Look-ups in named tables: a row name and a column name give one cell, copied from the table.

desopar =
	bam	dom	zege	menup	gogu	rez
piz	118	-196	216	-347	-76	197
vufov	-268	-239	178	-540	-57	-34
zafinu	-128	-79	-11	177	-55	-48
sobe	-46	-201	356	-737	13	91
zego	444	161	-275	454	6	136
bozugik	-13	106	-154	595	175	-276
divoze	165	-17	182	39	39	-255
sot	27	-41	152	-279	-62	210

menup of zafinu = 177
bam of zafinu = -128
rez of sobe = 91
bam of bozugik = -13
rez of vufov = -34
rez of divoze = -255
gogu of sobe = 13
gogu of vufov = -57
zege of bozugik = -154
menup of divoze = 39
Which row has the largest bam? zego

sokon
|  | vekur | feki | fif | mimesat |
|---|---|---|---|---|
| peda | 2.4 | 8.1 | -47.6 | -10.4 |
| gobat | 26.3 | -39.4 | -77.5 | 53.4 |
| rati | -21.3 | 54.7 | -18.4 | -72.5 |
| fopit | 10.3 | -22.8 | -67.0 | 10.5 |
| kunef | 12.2 | 27.9 | -35.2 | 16.2 |
| noz | -24.0 | -14.0 | -61.5 | -78.4 |

fopit, vekur => 10.3
kunef, vekur => 12.2
fopit, feki => -22.8
gobat, vekur => 26.3
rati, fif => -18.4
peda, feki => 8.1
noz, fif => -61.5
peda, vekur => 2.4
noz, mimesat => -78.4
noz, vekur => -24.0
noz, feki => -14.0
gobat, fif => -77.5
Row with the largest feki: rati

kirasit:
fields: sig, zakames, rezane, muz, zap, doza
pedi: [33998, 34826, 42173, 43430, 27241, 43744]
zir: [54480, 36339, 28180, 50897, 59628, 35423]
filur: [60497, 61607, 25174, 62192, 47896, 27984]
gab: [39497, 53900, 40536, 49952, 17499, 57119]
zug: [42013, 58888, 52153, 39653, 39192, 34630]
tupom: [46979, 30835, 34073, 48347, 48717, 36365]
susabud: [68943, 75313, 31384, 67447, 47079, 33525]
vedizo: [42139, 55241, 54714, 39107, 32079, 55929]
ves: [42203, 57655, 52936, 39213, 38326, 38413]
bilis: [66004, 75501, 32122, 69299, 35973, 47427]
fube: [58857, 61104, 49455, 52720, 36926, 68964]
rog: [50171, 42672, 23840, 51709, 46567, 28008]
dek: [36307, 47713, 50848, 41146, 19650, 67703]

What is the doza of fube in kirasit? 68964
What is the sig of susabud in kirasit? 68943
What is the doza of vedizo in kirasit? 55929
What is the zakames of gab in kirasit? 53900
What is the sig of vedizo in kirasit? 42139
What is the zakames of zir in kirasit? 36339
What is the zakames of pedi in kirasit? 34826
What is the zap of tupom in kirasit? 48717
What is the zap of bilis in kirasit? 35973
What is the zap of rog in kirasit? 46567
What is the rezane of gab in kirasit? 40536
What is the rezane of tupom in kirasit? 34073
What is the doza of filur in kirasit? 27984
What is the doza of gab in kirasit? 57119
What is the doza of susabud in kirasit? 33525
What is the muz of gab in kirasit? 49952
What is the sig of bilis in kirasit? 66004
What is the zap of vedizo in kirasit? 32079
What is the doza of dek in kirasit? 67703
What is the muz of susabud in kirasit? 67447
Which row has the largest muz? bilis

